Below is a small trained network, with its code and all its weights. Each question gives an input and a target symbol and asks what happens when units are switched off, that is, made to give their printed mean instead of their output.

import numpy as np


def w(rows, s, z=0):
    codes = np.array(rows[::2]) - 128.0
    scale = np.full(codes.shape[1], s)
    scale[-1] = z or s
    return codes * scale


def f(y):
    return y / 2 * (1 + np.tanh(0.7978845608 * (y + 0.044715 * y**3)))


def softmax(a):
    e = np.exp(a - a.max(-1, keepdims=True))
    return e / e.sum(-1, keepdims=True)


def log_softmax(a):
    a = a - a.max(-1, keepdims=True)
    return a - np.log(np.exp(a).sum(-1, keepdims=True))


def net(x, mask):
    ids = ['αβγθξπφψ'.index(c) for c in x.split()]
    T = len(ids)
    res = E[ids] + P[:T]
    r = res
    for j in range(2):
        rows = slice(4 * j, 4 * j + 4)
        q, k, v = (r @ M[0][rows].T for M in (Q, K, V))
        z = softmax(np.where(np.tri(T) > 0, q @ k.T / 4**0.5, -1e9)) @ v
        o = O[0][rows]
        res = res + np.where(mask[j], z, o[:, -1]) @ o[:, :-1]
    y = f(res @ A[0][:, :-1].T + A[0][:, -1])
    res = res + np.where(mask[2:18], y, B[0][:, -1]) @ B[0][:, :-1]
    return log_softmax(res[-1] @ U[:, :-1].T + U[:, -1])


Q, K, V, O, A, B = {}, {}, {}, {}, {}, {}
E = w([
[135,110,146],'α',
[118,88,101],'β',
[114,149,88],'γ',
[118,150,60],'θ',
[121,206,49],'ξ',
[145,2,200],'π',
[219,127,192],'φ',
[181,202,101],'ψ',
],0.0086)
P = w([
[122,79,136],'0',
[191,222,120],'1',
[75,162,175],'2',
[141,29,104],'3',
[223,214,118],'4',
[36,200,203],'5',
[175,23,84],'6',
[253,196,105],'7',
[30,153,176],'8',
[156,50,110],'9',
],0.011)
Q[0] = w([
[128,172,105],'h1',
[152,171,156],'h1',
[132,135,84],'h1',
[125,155,131],'h1',
[175,82,137],'h2',
[22,114,142],'h2',
[242,179,120],'h2',
[251,156,110],'h2',
],0.011)
K[0] = w([
[175,124,94],'h1',
[196,154,104],'h1',
[101,144,78],'h1',
[133,149,132],'h1',
[79,172,86],'h2',
[240,98,71],'h2',
[42,158,227],'h2',
[2,165,215],'h2',
],0.0087)
V[0] = w([
[208,89,66],'h1',
[158,176,83],'h1',
[133,83,238],'h1',
[221,66,114],'h1',
[90,225,8],'h2',
[232,162,241],'h2',
[178,254,130],'h2',
[189,152,23],'h2',
],0.0089)
O[0] = w([
[199,161,119,214],'h1',
[158,82,140,220],'h1',
[100,165,98,44],'h1',
[168,158,75,187],'h1',
[110,213,97,203],'h2',
[166,119,253,186],'h2',
[123,226,192,253],'h2',
[167,184,112,165],'h2',
],0.012,0.0021)
A[0] = w([
[111,132,193,206],'n1',
[72,134,162,164],'n2',
[169,102,93,117],'n3',
[84,143,167,178],'n4',
[9,136,119,162],'n5',
[150,142,73,129],'n6',
[64,81,136,21],'n7',
[96,57,84,253],'n8',
[144,117,110,128],'n9',
[131,172,105,127],'n10',
[149,163,152,123],'n11',
[158,107,107,112],'n12',
[2,134,147,146],'n13',
[139,118,134,174],'n14',
[140,172,165,138],'n15',
[172,103,89,109],'n16',
],0.015,0.0041)
B[0] = w([
[183,76,111,228],'n1',
[115,80,106,163],'n2',
[179,102,83,190],'n3',
[139,84,115,183],'n4',
[102,151,47,148],'n5',
[140,150,80,195],'n6',
[212,107,198,122],'n7',
[2,137,181,208],'n8',
[156,117,110,145],'n9',
[75,217,130,198],'n10',
[97,133,177,225],'n11',
[135,106,101,161],'n12',
[144,112,38,163],'n13',
[147,122,129,154],'n14',
[87,110,177,255],'n15',
[179,111,77,194],'n16',
],0.0099,0.0062)
U = w([
[219,94,122,89],'α',
[203,112,1,2],'β',
[179,161,102,179],'γ',
[131,180,64,193],'θ',
[25,196,130,133],'ξ',
[135,51,67,192],'π',
[136,82,230,109],'φ',
[53,144,229,196],'ψ',
],0.0094,0.0026)

Each question gives the input, a string of symbols that net reads in full, and the target symbol t.
The units are the heads (4 rows each of Q, K, V and O) and the neurons (one row each of A and B). Each row of codes is followed by its name. A weight is (code - 128) times the scale printed after its matrix; where a second scale follows, it is the last column's (O, A, B and U).
mask holds one flag per unit, heads first, then neurons. A switched-off unit (its flag False) gives its mean, the last column of its rows in O or B, instead of its output. The means were averaged over made-up inputs and are rounded, as every weight is.
A unit's drop is (log p(t) with every unit on - log p(t) with that unit switched off) / (log p(t) with every unit on - log p(t) with every unit switched off).
The circuit of an input: a set's keep is (log p(t) with only the set's units on - log p(t) with every unit switched off) / (log p(t) with every unit on - log p(t) with every unit switched off). Starting from the 12 units with the biggest drops (on a tie, the unit counted first), units are removed one at a time, each time the one whose removal leaves the highest keep (on an exact tie, the one counted first), for as long as the keep stays at least 0.8.
units of the circuit, in order: the units of the circuit, biggest drop first
unit that matters most: the unit with the biggest drop
top k neurons: the k neurons with the biggest drops, biggest first
which heads matter: for each layer, one digit per head in row order, 1 if its drop is at least 0.15 and else 0, layers parted by /
drop when u is switched off: that unit's drop, to one decimal
input π ψ θ π β β, target π: top neuron -> [n13]
input γ γ ψ β γ, target ψ: units of the circuit, in order -> [h2, n15, n11]
input β β θ φ θ ψ φ π, target ψ: units of the circuit, in order -> [h2, n15]
input β φ β π φ π, target φ: units of the circuit, in order -> [h2, n1]
input γ γ α ξ ξ, target α: units of the circuit, in order -> [h2, h1, n8]
input α φ θ, target φ: units of the circuit, in order -> [h2, n1]
input ψ φ ξ φ φ, target ξ: which heads matter -> 01
input α β ξ β β ψ ξ β, target ψ: which heads matter -> 01
input ξ β β ξ π β π α, target β: which heads matter -> 11
input ξ α ξ ψ α ξ θ π α, target π: which heads matter -> 10
input ξ φ ψ, target ψ: top 2 neurons -> [n15, n11]
input ξ ξ φ β φ ξ ξ π, target ξ: which heads matter -> 01
input β β β π γ ξ, target π: units of the circuit, in order -> [h2, n13]
input ξ β φ β θ β θ π, target β: which heads matter -> 11
input α φ θ φ φ, target θ: units of the circuit, in order -> [h2, h1, n10]
input ψ α γ β θ φ, target φ: unit that matters most -> n1
input θ ξ ξ γ ξ ξ β θ, target ξ: units of the circuit, in order -> [h2, n10]
input γ θ ξ φ β, target ξ: top 2 neurons -> [n10, n1]
input ψ π ξ φ θ θ φ β, target θ: drop when n4 is switched off -> 0.0
input π ξ ψ ξ α, target ψ: drop when h2 is switched off -> 0.6
input ξ ξ ψ γ α, target ψ: drop when n1 is switched off -> 0.0
input β φ β, target φ: drop when n15 is switched off -> 0.1
input ψ β π φ π γ φ π ξ, target φ: units of the circuit, in order -> [h2]
